In the rows, 128 means zero.
Here are made-up nodes, facts about them, and rows of numbers that follow some of those facts. Name the node behind each unnamed row.

Some facts about the nodes:
Ψ: points at; ζ: is directly part of; Σ: is of sort; χ: refers to
bipu	Ψ	leskar; bipu	Ψ	klabu; bipu	Ψ	puzel; fepo	Ψ	klufo; flele	Ψ	bredri; gafun	Ψ	drekun
gristoples	Ψ	fomu; gristoples	Ψ	bureple; gristoples	Ψ	neklo; guklil	Ψ	lakul; guklil	Ψ	stizon; klebi	Ψ	tiven
kloro	Ψ	klavur; kloro	Ψ	skimun; kloro	Ψ	drilon; kodin	Ψ	zofirak; kodin	Ψ	kelim; kodin	Ψ	skogrus
kofla	Ψ	pelil; kofla	Ψ	renezi; kofla	Ψ	kifal; kofla	Ψ	mutuk; lorim	Ψ	fosik; mado	Ψ	fomu
mazestin	Ψ	stastal; mesubrol	Ψ	momer; mesubrol	Ψ	tozu; mesubrol	Ψ	brubik; mesubrol	Ψ	dinaton; muvos	Ψ	stifliplor
muvos	Ψ	bresuk; muvos	Ψ	tanol; muvos	Ψ	brizik; muvos	Ψ	stebimek; netrom	Ψ	plifu; netrom	Ψ	klavur
netrom	Ψ	greras; netrom	Ψ	rumos; pluti	Ψ	bredri; pluti	Ψ	porar; revom	Ψ	griskan; revom	Ψ	sagrom
revom	Ψ	stotra; skifuzos	Ψ	rori; stuvisko	Ψ	dimak; sugul	Ψ	reskal; sugul	Ψ	pume; telin	Ψ	tanol
tetorok	Ψ	renezi; tetorok	Ψ	drekun; tetorok	Ψ	fleflim; trokal	Ψ	stotra; trokal	Ψ	trozem; trufa	Ψ	reskal
truvi	Ψ	replatris; truvi	Ψ	reflaskil; truvi	Ψ	bureple; vamok	Ψ	grumir; vamok	Ψ	desu; vamok	Ψ	flekli
vamok	Ψ	klufo; vetren	Ψ	plefur; vetren	Ψ	plifu; vetren	Ψ	suluk; vetren	Ψ	trudar; voplum	Ψ	rumos
zazuk	Ψ	leskan; zazuk	Ψ	skane; zazuk	Ψ	lotrigrom; bero	ζ	kelim; boklan	ζ	guklil; braflar	ζ	pelil
bredri	ζ	semas; bresuk	ζ	burur; bribak	ζ	tozu; brises	ζ	fomu; britur	ζ	pume; brubik	ζ	renezi
bureple	ζ	tigraser; desu	ζ	griskek; dezus	ζ	renezi; dimak	ζ	griskek; dinaton	ζ	semas; drekun	ζ	fomu
dreler	ζ	skifuzos; dribrur	ζ	brizik; drilon	ζ	replatris; droflu	ζ	sagrom; drori	ζ	semas; fegak	ζ	griskek
fepo	ζ	griskek; fleflim	ζ	replatris; flekli	ζ	guklil; flele	ζ	pume; flore	ζ	medru; fludrak	ζ	semas
fosik	ζ	momer; gebil	ζ	griskan; gegom	ζ	fomu; grebrustur	ζ	fleplir; greras	ζ	brizik; gristoples	ζ	griskek
grumir	ζ	replatris; kefor	ζ	skifuzos; kenam	ζ	momer; kifal	ζ	gafun; klabu	ζ	semas; klareklor	ζ	momer
klavur	ζ	tigraser; klebi	ζ	bipu; klidros	ζ	sagrom; kloro	ζ	fomu; klufo	ζ	griskek; kofla	ζ	guklil
lakul	ζ	pume; leskan	ζ	gafun; leskar	ζ	kogru; lesteskis	ζ	replatris; lestom	ζ	medru; lotrigrom	ζ	lorim
lovuflar	ζ	medru; mado	ζ	brizik; mazestin	ζ	pelil; mutuk	ζ	brizik; muvos	ζ	replatris; neklo	ζ	tozu
netrom	ζ	brizik; nila	ζ	gafun; niru	ζ	kogru; plefur	ζ	fomu; plifu	ζ	semas; ploklaskas	ζ	momer
pluti	ζ	gafun; porar	ζ	sagrom; puzel	ζ	griskek; razuk	ζ	semas; reflaskil	ζ	kodin; reskal	ζ	semas
revom	ζ	tigraser; rori	ζ	momer; rorostum	ζ	betru; rumos	ζ	medru; savekol	ζ	lorim; skane	ζ	pume
skimun	ζ	medru; skinok	ζ	lorim; skogrus	ζ	pume; stastal	ζ	kogru; stebimek	ζ	pume; stenal	ζ	tigraser
stifal	ζ	tozu; stifliplor	ζ	lorim; stizon	ζ	medru; stoga	ζ	betru; stotra	ζ	kodin; stuvisko	ζ	betru
sugul	ζ	tozu; suluk	ζ	betru; tadon	ζ	kelim; tanol	ζ	pume; tatrus	ζ	bipu; telin	ζ	burur
testik	ζ	semas; tetorok	ζ	pelil; tiven	ζ	brizik; traklu	ζ	guklil; trokal	ζ	guklil; trudar	ζ	tigraser
trufa	ζ	tigraser; truvi	ζ	griskek; vamok	ζ	lorim; vasutun	ζ	bipu; vegri	ζ	tigraser; vetren	ζ	brizik
voplum	ζ	pume; vovidren	ζ	guklil; zazuk	ζ	griskek; zetes	ζ	burur; zofirak	ζ	medru; zuflikla	ζ	pume
bero	Σ	a; boklan	Σ	c; braflar	Σ	d; bredri	Σ	b; bresuk	Σ	a; bribak	Σ	d
brises	Σ	b; britur	Σ	c; brubik	Σ	b; bureple	Σ	b; desu	Σ	c; dezus	Σ	a
dimak	Σ	a; dinaton	Σ	b; drekun	Σ	c; dreler	Σ	b; dribrur	Σ	c; drilon	Σ	a
droflu	Σ	a; drori	Σ	b; fegak	Σ	c; fepo	Σ	c; fleflim	Σ	c; flekli	Σ	a
flele	Σ	a; flore	Σ	a; fludrak	Σ	b; fosik	Σ	b; gebil	Σ	b; gegom	Σ	b
grebrustur	Σ	a; greras	Σ	d; gristoples	Σ	c; grumir	Σ	a; kefor	Σ	d; kenam	Σ	a
kifal	Σ	a; klabu	Σ	a; klareklor	Σ	a; klavur	Σ	b; klebi	Σ	a; klidros	Σ	d
kloro	Σ	b; klufo	Σ	b; kofla	Σ	d; lakul	Σ	c; leskan	Σ	c; leskar	Σ	c
lesteskis	Σ	a; lestom	Σ	d; lotrigrom	Σ	a; lovuflar	Σ	b; mado	Σ	c; mazestin	Σ	d
mutuk	Σ	a; muvos	Σ	a; neklo	Σ	a; netrom	Σ	a; nila	Σ	b; niru	Σ	c
plefur	Σ	c; plifu	Σ	b; ploklaskas	Σ	a; pluti	Σ	b; porar	Σ	a; puzel	Σ	c
razuk	Σ	d; reflaskil	Σ	c; reskal	Σ	b; revom	Σ	d; rori	Σ	a; rorostum	Σ	d
rumos	Σ	a; savekol	Σ	a; skane	Σ	c; skimun	Σ	a; skinok	Σ	d; skogrus	Σ	c
stastal	Σ	a; stebimek	Σ	a; stenal	Σ	b; stifal	Σ	d; stifliplor	Σ	d; stizon	Σ	a
stoga	Σ	d; stotra	Σ	c; stuvisko	Σ	c; sugul	Σ	d; suluk	Σ	a; tadon	Σ	a
tanol	Σ	b; tatrus	Σ	b; telin	Σ	b; testik	Σ	a; tetorok	Σ	d; tiven	Σ	b
traklu	Σ	a; trokal	Σ	a; trudar	Σ	a; trufa	Σ	c; truvi	Σ	c; vamok	Σ	a
vasutun	Σ	d; vegri	Σ	b; vetren	Σ	c; voplum	Σ	b; vovidren	Σ	b; zazuk	Σ	c
zetes	Σ	a; zofirak	Σ	b; zuflikla	Σ	b; bipu	χ	dezus; boklan	χ	griskan; braflar	χ	droflu
bredri	χ	gegom; brises	χ	grebrustur; brizik	χ	bresuk; desu	χ	klebi; dezus	χ	stoga; dreler	χ	renezi
drilon	χ	brizik; droflu	χ	rumos; fepo	χ	razuk; flele	χ	skifuzos; fosik	χ	klufo; gegom	χ	leskan
grebrustur	χ	sugul; grumir	χ	fleflim; guklil	χ	kelim; kelim	χ	flore; kenam	χ	zuflikla; klareklor	χ	trudar
klavur	χ	kogru; klebi	χ	mado; klufo	χ	dimak; kodin	χ	klavur; kofla	χ	neklo; leskar	χ	skogrus
lesteskis	χ	semas; lovuflar	χ	skimun; mado	χ	mesubrol; mazestin	χ	burur; momer	χ	stuvisko; muvos	χ	niru
niru	χ	klareklor; pelil	χ	lestom; plifu	χ	ploklaskas; pume	χ	fegak; razuk	χ	puzel; reflaskil	χ	drori
renezi	χ	leskar; rorostum	χ	bredri; rumos	χ	dribrur; semas	χ	klabu; skifuzos	χ	vegri; skogrus	χ	fosik
stastal	χ	suluk; stebimek	χ	tigraser; stifal	χ	momer; stifliplor	χ	boklan; stoga	χ	stotra; stotra	χ	dreler
suluk	χ	zazuk; tadon	χ	lorim; tetorok	χ	nila; tigraser	χ	kenam; tiven	χ	replatris; traklu	χ	pluti
trozem	χ	stifliplor; trudar	χ	betru; trufa	χ	flele; vegri	χ	desu; zazuk	χ	medru; zetes	χ	brubik
zofirak	χ	sagrom; zuflikla	χ	lesteskis

Known rows:
vamok: [151  78  90 105 166 174 157 144 161 120 128 117 138  97 116 105 170 127
 110 195 181 100 145 104 118 143 155 125  92 153 122  92 132  70 176  80
 133 159  98 125 124]
trokal: [136  91  99 112 150 179 144 139 198 135 136 114 140 102 134 109 197 108
 104 192 198 101 117 103 111 137 146 105  93 149 127  97 130  77 189 122
 147 159 102 129 131]
greras: [133  86  93  95 165 153 106 123 171 136 143 137 152 137 117 115 175 100
  99 168 150 133 127 127 115 152 138 130  83 157 132 110 164  98 186 122
 126 160 126 117 122]
trudar: [131  96 116  89 160 149 128 104 177 143 150 137 130 136 121 116 169  79
 111 151 154 128 118 105 115 147 145 144  60 161 108  98 161 100 180 115
 124 173 117 113 110]
gebil: [151  76  94  97 139 146 124 127 173 129 129 127 154 111 120 142 164 118
 118 176 161 137 128 138 109 153 142 121 108 151 122  83 141  81 196 110
 111 161 106 134 139]
plifu: [135 110  95  92 144 110 142 102 164 141 140 135 167 111 131 146 147 106
 138 150 154 164 108 134 110 154 145 134  86 168 110  73 163 100 185 133
 104 161 120 111 124]
pume: [164  67 129  51 130 149 119  90 177 121 124 134 181 116 112 178 133  61
 138 181 187 178 146 161  88 158 167 143 138 142  98  40 115 129 148 174
  66 154 107 129 132]
lotrigrom: [124  95 105  89 157 151 117 127 190 125 148 130 143 135 118 123 178  89
  93 177 156 130 129 109  98 153 136 125  77 158 125 114 164 110 175 132
 126 155 125 111 115]
kodin: [165  48 120  89 132 145 127  95 176 123 123 115 160  93 134 162 132  92
 162 182 202 131 111 158 102 149 168 127 139 148  97  31 109  89 180 148
  92 164  99 158 132]
niru: [146  69  86 100 178 170 125  82 162 148 136 158 190  99 123 102 178  95
 153 140 183 138 122 145 140 147 143 154 108 146 138  85 139  73 175 119
 134 192 130 132 122]
dribrur: [150  55  74 102 177 171 110 111 157 136 125 145 195 109 118 104 183 111
 138 162 171 130 131 147 133 153 131 138 120 145 152 100 146  70 181 121
 139 173 132 139 126]
bipu: [177  44 114 100 127 139 130  95 164 127 126 120 149 102 131 161 135 100
 166 165 185 120 112 159 110 149 172 130 128 154 103  35 122  75 187 125
  90 162 106 160 134]
stoga: [149  78 106 100 162 170 141  92 168 148 146 151 136 111 139 104 193  94
 122 152 178 128 126 119 130 142 146 138  79 164 117  72 132  91 184 106
 124 157 115 116 125]
skinok: [141  84  85 105 165 165 124 126 172 133 134 133 152 115 120 110 175 113
 108 176 170 118 132 123 119 149 146 123  93 154 133 100 146  81 186 109
 133 163 114 124 129]
fleplir: [172  46 103  97 120 131 106 110 169 117 124 116 155 119 122 167 141 104
 148 182 168 123 124 165  94 159 161 119 136 157 114  54 141  86 190 148
  88 146 116 154 138]
suluk: [130 104 115  91 162 145 128 106 177 141 155 139 137 132 119 120 164  81
 108 151 156 132 114 108 111 146 152 142  62 158 112 105 161 103 175 117
 121 175 118 110 112]
dreler: [161  71 118  97 147 151 138 102 157 141 134 142 145 105 149 136 178  95
 122 148 172 150 113 136 116 141 142 131  95 159 112  68 129 101 186 103
 103 158 103 131 129]
desu: [132  92  97  88 190 178 109  83 175  97 170 158 208  98  96 113 135 119
 141 131 177 163 138 159 102 161 132 168 109 148 124  82 173  86 168 103
 114 205 142 127 122]
lesteskis: [123 100  97 100 167 136 143 122 180 142 137 140 133 112 111 118 158  94
 127 171 174 104 115 106 118 137 167 140  77 140 115 113 136  80 177 110
 128 207 101 123 115]

Rows to name:
No name comes twice in this set of rows, the named rows included.
[139  95 111  97 157 161 148 107 180 142 146 135 129 114 123 111 173  92
 120 161 175 112 118 102 120 140 154 141  70 157 110  86 143  83 178 103
 129 175 105 118 119] => klareklor
[131  72 124  61 161 149 123 111 172 122 124 134 169 104 126 141 140  91
 121 187 174 175 128 128 104 155 133 141 111 146 101  57 118 112 173 124
  92 181 105 131 117] => tiven
[163 124 105 109 144 197 170 116 171 157 143 124 146 102 112 112 176 102
 108 151 194 114 126 110 129 129 182 130  78 141 116  91 139  71 171  91
 139 168  85 123 144] => flele
[152  54 130  70 134 125  99  86 182 120 134 129 165 125 126 173 124  71
 148 171 166 160 115 162  89 162 155 139 125 155  97  43 138 117 172 171
  74 166 123 139 119] => kelim
[159 108  92  88 119 144 112 119 170 148 137 146 161 137 104 157 177  86
 100 146 140 158 139 148 108 156 151 128  94 148 132 106 160 104 184 128
  99 148 111 118 152] => tanol
[132  99 106 100 163 147 113  96 175 152 155 150 147 134 123 117 166  82
 116 138 153 139 108 129 123 144 152 141  69 157 121 103 164  96 188 122
 126 178 126 118 120] => stifliplor
[149  95 123  89 144 167 126 108 173 136 137 112 167 105 122 139 127 105
 121 158 164 157 104 137 120 150 146 137  97 150 100  59 152  76 194 100
 114 178 101 144 128] => vegri
[148  89 113 101 158 164 149 101 174 140 147 137 125 114 134 110 190  90
 118 155 176 116 123 102 120 139 152 137  69 163 113  84 139  89 177 102
 127 163 110 112 119] => dezus
[151  74  88  97 131  89 141  96 165 134 123 123 167 101 122 168 121 105
 184 172 179 131 107 156 104 155 178 130 124 160 102  49 136  89 181 163
  89 170 116 139 127] => semas
[130  80 125  68 152 143 113 105 176 130 133 137 162 119 128 145 147  81
 117 168 159 173 115 135 106 154 134 139 100 150 104  71 136 112 179 133
  96 181 112 128 119] => zofirak
[127 113  75  97 161 120 147 131 164 131 144 129 150 125 112 122 165 116
 116 174 149 129 138 106 105 159 147 131  69 172 125 112 177  99 172 132
 126 149 128  95 113] => klabu
[167  83  65  99 164 182 125 107 156 145 127 158 206 110 102 111 196 102
 128 150 179 143 155 151 132 151 151 141 120 136 160 108 143  81 164 124
 130 161 123 124 146] => britur

The same nodes again, as new rows of numbers:
Some nodes and their rows:
sagrom: [126 146 154 145 117 131 137  88 134 112 122 136 131 140 102 143 162 125
 133 143  84  98 131 124  96  89 136]
griskek: [106 104 178 154 155 143 142  66  89 117  94 123 142 112 120 171 171 123
 133 123 127  43 110  75 141 122  93]
klebi: [104 106 161 110 143 149 103 127 120 113 154 124  73 132 149  90 135 127
 108 123 191 168 137 183 156 179 118]
dinaton: [150 152  98 145 148 144 126 142 143 131 156 135 131 109 115 175 126 110
 123 129 156 164 119 149 115 186 141]
desu: [148  94  94 148 108 159 123  66 136 133 117 131 170 120 136 181 152 111
 147 153  70  33 109  11 189 163 120]
vovidren: [128 131 125 134 131 116 123 136 124 120 133 130 120 128 141 118 117 130
 133 120 149 141 126 153 131 138 149]
kelim: [120 138 176 138 135 159 149  88 134  99 135 145  93 155  95 140 163 143
 119 154 103 104 168 132  78 137 143]
truvi: [114  59 105 130 146 174 133  67 125 121 102 142 159 118 148 120 140 134
 155 148  84  61  99  65 184 135  75]
pume: [145 114 151 106 119 154 157  54 134 143 103 111 133 146 120 163 202 115
 103 164 157 159 183 165 108  84 200]
trufa: [124  75 108 118 144 178 147  89 155 122 109 173 123 132 152  38 159 143
 153 162  94  97 116  84 180 150  94]
boklan: [133  91  80 129 120 156 134  87 147 121 114 148 156 136 131 102 123 147
 153 152  41  96 125  77 149 114 100]
dezus: [116 146 122 117 139 113 132 163 112 123 125 115 130 122 141 140  91 158
 127 138 181 117 105 176 115 137 144]
bredri: [151 148  77 145 133 124 116 141 137 139 137 127 157  98 117 165 122 104
 134 117 142 164 108 159 132 150 128]
lorim: [109 112 131 131 125 110 128  94 117 111  92 129 158 122 106  75 143 135
 154 119  67 139  96 181 128  15  85]
vamok: [122 124 124 113 135 115 104 146 125 136 127 121 137 108 159  95 143 110
 124 119 180 154  90 160 182 160 141]
trokal: [113 120 138 116 143 117 123 150 116 123 132 130 100 126 138  88 109 133
 128 109 166 156 124 171 131 117 122]
semas: [128 135 103 146 176 175 129  94 148 118 135 151 150  99  70 133 161 115
 138 138  97 179  94 216 109 120  54]
zuflikla: [141 109 118 114 119 118 133 117 128 136 122 120 120 132 143 141 126 109
 126 122 176 179 151 168 117  96 165]
renezi: [117 152 137 140 150 135 148 104 126 110 107 127 162 142 106 152 155 150
 117 151  80  97 126 130  91 112 177]

Rows to name:
No name comes twice in this set of rows, the named rows included.
[121 114 115 126 138 113 122 138 124 118 123 130 124 121 149  91 118 133
 131 112 152 153 114 178 149 119 128] => kloro
[123  81  79 125 125 149 130  92 141 117 107 146 160 136 139  75 116 148
 156 147  39 104 112  98 168  98  88] => vetren
[122 119 100 124 128  96 109 131 120 129 113 124 152 110 152  99 127 118
 142 107 148 161  83 170 166  95 130] => pluti
[112 131 149 136 196 133 138 151 110 122 128 133 132 140 150 199 122 100
  93 105 156  94 128  72  91 145 169] => dimak
[129  97 111 108 131 113 132 116 121 136 110 116 130 124 150 118 123 120
 124 116 185 191 126 196 126  71 145] => voplum
[109 117 148 129 145 134 133  88 123 108 100 135 135 129 116  75 164 141
 137 134  97 136 113 172 134  79 107] => gafun
[130 140 112 146 186 126 124 140 114 136 116 119 173 120 166 201 153  94
  99 114 152  97 109  67 150 186 231] => klufo
[108 113 142 131 114 134  99  69 122 106 115 118 140 127 111 105 181 129
 126 138  91 142 111 184 158  90 116] => mesubrol
[138 143 109 137 169 163 125 130 146 123 161 147 108 116 122 159 136 109
 115 137 179 163 130 160 118 213 145] => reskal
[144 155 115 134 105  96 116 155 125 147 128 110 151 115 133 151 126 106
 128 114 151 141 115 120 142 130 148] => porar
[156 136 124 125  96 104 140 135 120 154 122  97 121 131 126 174 113 121
 118 115 161 168 178 146 103 101 160] => stebimek
[107 159 154  98 134 114 121 202 107 150 139 101 125 116 129 143  83 148
 112 129 193 127 107 147 114 133 121] => stoga
[122 120 133 123 132 106 127 152 110 136 122 118 124 115 131  84 109 143
 136 105 150 165 134 167 143 111 105] => muvos

